Below are the code and all the weights of a small trained network. Each question names an input and a target symbol and asks about switching units off, where a switched-off unit gives its printed mean instead of its output.

import numpy as np


def w(rows, s, z=0):
    codes = np.array(rows[::2]) - 128.0
    scale = np.full(codes.shape[1], s)
    scale[-1] = z or s
    return codes * scale


def f(y):
    return np.maximum(y, 0)


def softmax(a):
    e = np.exp(a - a.max(-1, keepdims=True))
    return e / e.sum(-1, keepdims=True)


def log_softmax(a):
    a = a - a.max(-1, keepdims=True)
    return a - np.log(np.exp(a).sum(-1, keepdims=True))


def net(x, mask):
    ids = ['ΓΔΛΣΦβεηξτψω'.index(c) for c in x.split()]
    T = len(ids)
    res = E[ids] + P[:T]
    u = 0
    for l in range(3):
        r = res
        for j in range(2):
            rows = slice(3 * j, 3 * j + 3)
            q, k, v = (r @ M[l][rows].T for M in (Q, K, V))
            z = softmax(np.where(np.tri(T) > 0, q @ k.T / 3**0.5, -1e9)) @ v
            o = O[l][rows]
            res = res + np.where(mask[u + j], z, o[:, -1]) @ o[:, :-1]
        u += 2
        y = f(res @ A[l][:, :-1].T + A[l][:, -1])
        res = res + np.where(mask[u : u + 4], y, B[l][:, -1]) @ B[l][:, :-1]
        u += 4
    return log_softmax(res[-1] @ U[:, :-1].T + U[:, -1])


Q, K, V, O, A, B = {}, {}, {}, {}, {}, {}
E = w([
[88,108,135,126],'Γ',
[87,111,157,117],'Δ',
[129,165,10,124],'Λ',
[120,159,5,128],'Σ',
[124,167,21,132],'Φ',
[90,115,180,100],'β',
[83,99,138,153],'ε',
[98,131,127,76],'η',
[106,137,145,36],'ξ',
[110,130,43,64],'τ',
[114,95,104,195],'ψ',
[198,171,91,166],'ω',
],0.022)
P = w([
[204,10,118,126],'0',
[179,39,126,130],'1',
[144,68,123,129],'2',
[119,98,127,130],'3',
[105,117,130,136],'4',
[91,134,134,140],'5',
[80,149,136,143],'6',
[70,162,142,147],'7',
[63,173,151,154],'8',
[56,179,144,154],'9',
[70,183,153,158],'10',
],0.012)
Q[0] = w([
[63,242,76,140],'0.h1',
[160,138,171,92],'0.h1',
[93,199,106,127],'0.h1',
[80,106,132,105],'0.h2',
[255,182,155,245],'0.h2',
[147,242,104,151],'0.h2',
],0.0099)
K[0] = w([
[92,156,78,115],'0.h1',
[131,98,109,115],'0.h1',
[100,113,199,135],'0.h1',
[55,134,151,153],'0.h2',
[250,110,164,163],'0.h2',
[186,173,158,159],'0.h2',
],0.015)
V[0] = w([
[112,89,176,131],'0.h1',
[165,128,152,100],'0.h1',
[254,49,121,115],'0.h1',
[96,183,161,73],'0.h2',
[103,198,169,111],'0.h2',
[149,38,138,41],'0.h2',
],0.0082)
O[0] = w([
[106,128,138,156,162],'0.h1',
[147,128,79,52,104],'0.h1',
[2,173,38,107,160],'0.h1',
[163,117,178,156,140],'0.h2',
[189,80,55,89,86],'0.h2',
[16,191,152,124,253],'0.h2',
],0.0076,0.0028)
A[0] = w([
[78,60,143,238,82],'0.n1',
[214,162,137,158,69],'0.n2',
[132,91,167,33,5],'0.n3',
[129,98,47,254,116],'0.n4',
],0.0084,0.003)
B[0] = w([
[136,160,209,60,253],'0.n1',
[11,168,147,151,162],'0.n2',
[155,198,130,139,167],'0.n3',
[117,190,125,101,243],'0.n4',
],0.012,0.0044)
Q[1] = w([
[201,137,122,112],'1.h1',
[79,255,149,92],'1.h1',
[139,69,39,129],'1.h1',
[70,209,155,96],'1.h2',
[98,48,107,104],'1.h2',
[160,120,6,168],'1.h2',
],0.01)
K[1] = w([
[96,118,139,51],'1.h1',
[210,140,133,105],'1.h1',
[142,42,31,48],'1.h1',
[255,207,116,173],'1.h2',
[115,76,89,74],'1.h2',
[70,113,68,162],'1.h2',
],0.0092)
V[1] = w([
[50,49,63,15],'1.h1',
[94,88,161,181],'1.h1',
[80,190,119,124],'1.h1',
[75,163,156,2],'1.h2',
[186,94,75,175],'1.h2',
[129,121,145,170],'1.h2',
],0.008)
O[1] = w([
[132,71,193,211,171],'1.h1',
[180,74,154,163,106],'1.h1',
[101,74,61,136,236],'1.h1',
[130,253,118,125,254],'1.h2',
[156,217,132,173,28],'1.h2',
[193,185,66,214,104],'1.h2',
],0.0054,0.011)
A[1] = w([
[158,200,48,128,78],'1.n1',
[174,178,110,191,172],'1.n2',
[112,125,75,36,254],'1.n3',
[136,1,187,143,78],'1.n4',
],0.012,0.0046)
B[1] = w([
[91,81,83,78,191],'1.n1',
[56,128,89,195,152],'1.n2',
[117,108,239,245,250],'1.n3',
[86,25,132,102,149],'1.n4',
],0.011,0.013)
Q[2] = w([
[139,177,165,229],'2.h1',
[107,115,18,227],'2.h1',
[178,170,9,158],'2.h1',
[116,80,185,142],'2.h2',
[107,142,171,150],'2.h2',
[72,140,197,125],'2.h2',
],0.012)
K[2] = w([
[94,86,140,200],'2.h1',
[58,183,76,153],'2.h1',
[4,135,122,53],'2.h1',
[146,156,138,105],'2.h2',
[135,175,78,112],'2.h2',
[157,172,113,112],'2.h2',
],0.018)
V[2] = w([
[131,36,67,59],'2.h1',
[171,142,99,204],'2.h1',
[117,168,182,73],'2.h1',
[144,248,47,115],'2.h2',
[92,150,180,79],'2.h2',
[130,233,128,61],'2.h2',
],0.012)
O[2] = w([
[68,95,122,93,8],'2.h1',
[191,55,247,109,80],'2.h1',
[184,198,65,134,156],'2.h1',
[65,136,114,201,34],'2.h2',
[82,148,156,81,196],'2.h2',
[97,181,134,155,70],'2.h2',
],0.012,0.018)
A[2] = w([
[176,117,210,85,105],'2.n1',
[180,87,10,188,109],'2.n2',
[166,127,135,25,2],'2.n3',
[150,163,158,115,141],'2.n4',
],0.011,0.0057)
B[2] = w([
[184,52,141,195,235],'2.n1',
[150,99,188,83,142],'2.n2',
[135,120,83,252,244],'2.n3',
[107,115,72,31,244],'2.n4',
],0.011)
U = w([
[187,66,102,137,210],'Γ',
[253,134,101,132,78],'Δ',
[131,119,69,79,207],'Λ',
[122,152,243,62,173],'Σ',
[50,97,81,199,72],'Φ',
[99,23,122,51,254],'β',
[148,93,92,177,45],'ε',
[140,94,100,143,110],'η',
[142,87,8,206,45],'ξ',
[127,174,182,255,120],'τ',
[151,98,53,132,197],'ψ',
[186,51,181,153,102],'ω',
],0.0082,0.0066)

Each question gives the input, a string of symbols that net reads in full, and the target symbol t.
The units are the heads (3 rows each of Q, K, V and O) and the neurons (one row each of A and B). Each row of codes is followed by its name. A weight is (code - 128) times the scale printed after its matrix; where a second scale follows, it is the last column's (O, A, B and U).
mask holds one flag per unit, layer by layer, with each layer's heads first. A switched-off unit (its flag False) gives its mean, the last column of its rows in O or B, instead of its output. The means were averaged over made-up inputs and are rounded, as every weight is.
A unit's drop is (log p(t) with every unit on - log p(t) with that unit switched off) / (log p(t) with every unit on - log p(t) with every unit switched off).
The circuit of an input: a set's keep is (log p(t) with only the set's units on - log p(t) with every unit switched off) / (log p(t) with every unit on - log p(t) with every unit switched off). Starting from the 12 units with the biggest drops (on a tie, the unit counted first), units are removed one at a time, each time the one whose removal leaves the highest keep (on an exact tie, the one counted first), for as long as the keep stays at least 0.8.
units of the circuit, in order: the units of the circuit, biggest drop first
most important unit: the unit with the biggest drop
top k neurons: the k neurons with the biggest drops, biggest first
k most important neurons of layer l: the k neurons of layer l with the biggest drops, biggest first
which heads matter: for each layer, one digit per head in row order, 1 if its drop is at least 0.15 and else 0, layers parted by /
input Δ Δ ε ξ ε Δ ξ ξ, target Δ: most important unit	1.n3
input Δ Δ ξ Λ Γ Φ Δ ε β ξ ω, target β: units of the circuit, in order	(1.n1; 0.n1; 2.h1)
input Δ η ε ω Δ Φ Δ η ξ τ ξ, target ω: which heads matter	11 / 00 / 10
input τ ξ ε, target ω: top 4 neurons	(1.n3; 2.n1; 0.n1; 1.n1)
input Δ ω β Δ β τ ω ω Φ, target β: units of the circuit, in order	(1.n1; 2.h1)
input ξ Δ Δ ω ξ, target τ: units of the circuit, in order	(1.n3; 2.h2)
input Δ ξ η Δ ω, target β: top 4 neurons	(1.n1; 0.n2; 0.n1; 1.n2)
input Δ ω Φ β, target τ: top 2 neurons	(1.n1; 0.n4)
input η ψ β β ω ξ Δ Φ ω Γ, target τ: units of the circuit, in order	(2.h2; 1.h1; 1.n3)
input ξ ω Δ ω ξ, target τ: units of the circuit, in order	(2.h2; 1.n3)
input ψ Σ Δ ω ε β Δ τ Δ Δ, target ω: units of the circuit, in order	(2.h1; 2.n1)
input ε ψ ε τ η, target ω: units of the circuit, in order	(2.n1; 2.h1)
input τ ξ ψ ε Δ, target Σ: 2 most important neurons of layer 1	(1.n1; 1.n4)
input β Δ Δ Σ, target β: units of the circuit, in order	(2.h1)
input τ τ τ Δ ε, target ω: which heads matter	00 / 10 / 10
input β Γ ω Δ, target τ: units of the circuit, in order	(2.h2; 1.n3; 1.h1)
input Δ Δ Δ ω ε, target τ: which heads matter	01 / 00 / 01
input τ ψ Δ ξ ω ξ Φ ω η, target τ: units of the circuit, in order	(2.h2; 1.n3)
input Φ ξ ξ ξ β Λ, target β: units of the circuit, in order	(1.n1; 2.h1)
input Λ Φ Δ ω ξ ω ξ Σ Δ ψ Δ, target Σ: units of the circuit, in order	(2.n3)
input Δ ξ Δ Φ Δ ε Λ ξ Λ Γ, target Δ: units of the circuit, in order	(1.n3; 2.h1; 1.n1; 0.h2)
input Φ ω Δ ω, target Φ: top 3 neurons	(1.n1; 0.n4; 2.n4)
input Δ ω Σ Δ, target τ: top 4 neurons	(1.n1; 0.n4; 2.n4; 1.n4)
input Φ Δ Σ Δ Δ ξ ε τ Δ ξ, target ω: top 2 neurons	(1.n3; 2.n1)
input Λ Δ β ξ Σ Δ Δ Δ, target ξ: top 4 neurons	(1.n3; 2.n3; 0.n4; 1.n4)
input Δ Δ ξ τ Γ, target ω: which heads matter	10 / 00 / 10
input Δ β ω ω Δ Δ ψ Δ Δ, target Λ: most important unit	0.h1
